Below are the code and all the weights of a small trained network. Each question names an input and a class and asks about switching units off, where a switched-off unit gives its printed mean instead of its output.

import numpy as np


def w(rows, s, z=0):
    codes = np.array(rows[::2]) - 128.0
    scale = np.full(codes.shape[1], s)
    scale[-1] = z or s
    return codes * scale


def norm(h):
    return h / np.sqrt((h * h).mean(-1, keepdims=True) + 1e-5)


def f(y):
    return np.maximum(y, 0)


def log_softmax(a):
    a = a - a.max(-1, keepdims=True)
    return a - np.log(np.exp(a).sum(-1, keepdims=True))


def net(x, mask):
    res = np.array(x, float).reshape(1, 5) / 4 @ E
    u = 0
    for l in range(2):
        y = f(norm(res) @ A[l][:, :-1].T + A[l][:, -1])
        res = res + np.where(mask[u : u + 4], y, B[l][:, -1]) @ B[l][:, :-1]
        u += 4
    return log_softmax(norm(res)[-1] @ U[:, :-1].T + U[:, -1])


A, B = {}, {}
E = w([
[166,156,177,165,176,139,47,127,162,143,162],'x0',
[154,128,51,83,206,100,185,119,101,139,127],'x1',
[68,173,147,103,168,134,28,138,59,170,2],'x2',
[184,95,155,54,83,74,152,162,45,97,147],'x3',
[147,165,116,186,128,140,72,58,94,115,163],'x4',
],0.0092)
A[0] = w([
[253,161,103,117,168,82,130,76,100,147,198,3],'0.n1',
[92,202,80,200,225,164,68,97,201,173,115,122],'0.n2',
[172,149,94,114,24,101,146,105,21,76,145,14],'0.n3',
[134,101,136,37,176,105,135,201,109,150,108,163],'0.n4',
],0.0077,0.0039)
B[0] = w([
[153,161,85,180,149,126,48,170,62,2,190,179],'0.n1',
[94,84,211,49,81,79,209,66,138,176,116,255],'0.n2',
[48,46,170,121,160,168,145,45,90,148,126,209],'0.n3',
[222,145,79,129,153,167,86,181,162,219,124,217],'0.n4',
],0.0089,0.0076)
A[1] = w([
[170,108,213,113,62,134,94,150,132,141,167,55],'1.n1',
[137,255,170,155,145,85,71,70,123,146,98,32],'1.n2',
[127,120,29,76,143,88,225,107,98,138,116,2],'1.n3',
[173,104,27,129,143,191,127,112,92,97,140,37],'1.n4',
],0.0089,0.0054)
B[1] = w([
[167,112,71,174,219,42,96,77,137,35,245,252],'1.n1',
[123,45,149,125,76,111,250,171,255,207,146,205],'1.n2',
[208,129,161,224,166,143,140,100,181,80,253,235],'1.n3',
[148,145,68,18,138,83,171,202,94,174,111,198],'1.n4',
],0.0072,0.0042)
U = w([
[117,140,123,114,130,148,56,203,129,193,5,116],'0',
[156,77,171,143,122,103,151,96,189,121,187,181],'1',
[205,116,62,118,166,127,126,193,102,127,153,144],'2',
[85,137,103,186,73,191,175,157,188,82,103,53],'3',
[139,163,71,114,160,156,133,163,130,144,51,37],'4',
[114,183,122,153,112,145,115,146,118,93,79,4],'5',
[126,130,141,189,133,111,39,99,54,14,166,96],'6',
[31,91,178,95,109,135,146,57,104,179,59,222],'7',
],0.018,0.005)

Each question gives the input, the list of numbers given to net, and the class t.
The units are the neurons (one row each of A and B). Each row of codes is followed by its name. A weight is (code - 128) times the scale printed after its matrix; where a second scale follows, it is the last column's (A, B and U).
mask holds one flag per neuron, layer by layer. A switched-off neuron (its flag False) gives its mean, the last column of its row in B, instead of its output. The means were averaged over made-up inputs and are rounded, as every weight is.
A unit's drop is (log p(t) with every unit on - log p(t) with that unit switched off) / (log p(t) with every unit on - log p(t) with every unit switched off).
The circuit of an input: a set's keep is (log p(t) with only the set's units on - log p(t) with every unit switched off) / (log p(t) with every unit on - log p(t) with every unit switched off). Starting from all 8 units, units are removed one at a time, each time the one whose removal leaves the highest keep (on an exact tie, the one counted first), for as long as the keep stays at least 0.8.
units of the circuit, in order: the units of the circuit, biggest drop first
top k neurons: the k neurons with the biggest drops, biggest first
k most important neurons of layer l: the k neurons of layer l with the biggest drops, biggest first
input [-8,-4,8,5,-1], class 0: units of the circuit, in order : (0.n2)
input [2,7,-8,-4,-4], class 2: top 4 neurons : (0.n2, 0.n1, 1.n4, 0.n3)
input [-4,7,-5,-1,-6], class 2: 2 most important neurons of layer 0 : (0.n2, 0.n4)
input [-2,1,-8,4,5], class 2: top 4 neurons : (1.n4, 0.n2, 0.n1, 1.n1)
input [-5,-3,-7,-4,-3], class 3: units of the circuit, in order : (0.n2, 1.n1)
input [-2,4,7,7,0], class 0: units of the circuit, in order : (0.n4, 1.n1)
input [-5,3,-8,3,8], class 6: top 3 neurons : (0.n1, 0.n4, 0.n3)
input [-3,-3,0,-2,0], class 7: top 3 neurons : (0.n4, 1.n3, 0.n1)
input [-6,-3,-5,-7,-3], class 3: 2 most important neurons of layer 0 : (0.n2, 0.n3)
input [3,-8,-2,-1,-6], class 6: top 2 neurons : (1.n1, 0.n2)
input [0,3,-8,-1,8], class 6: 2 most important neurons of layer 0 : (0.n1, 0.n4)
input [-5,3,-3,3,-5], class 2: 2 most important neurons of layer 1 : (1.n4, 1.n2)
input [-6,-6,1,3,-6], class 0: units of the circuit, in order : (0.n2, 0.n4)
input [-2,-1,7,-1,-1], class 0: units of the circuit, in order : (0.n3)
input [-6,6,0,6,8], class 6: top 2 neurons : (0.n3, 0.n1)
input [-4,-3,-6,3,7], class 6: units of the circuit, in order : (0.n1, 0.n2)
input [-5,-7,2,6,6], class 7: top 3 neurons : (0.n3, 0.n1, 1.n3)
input [6,5,-1,0,-2], class 2: top 2 neurons : (0.n1, 0.n4)
input [2,-2,3,7,0], class 2: top 3 neurons : (0.n4, 0.n2, 1.n1)
input [-5,1,1,-5,-4], class 1: units of the circuit, in order : (1.n3)
input [3,8,5,-2,7], class 7: top 2 neurons : (0.n2, 1.n1)
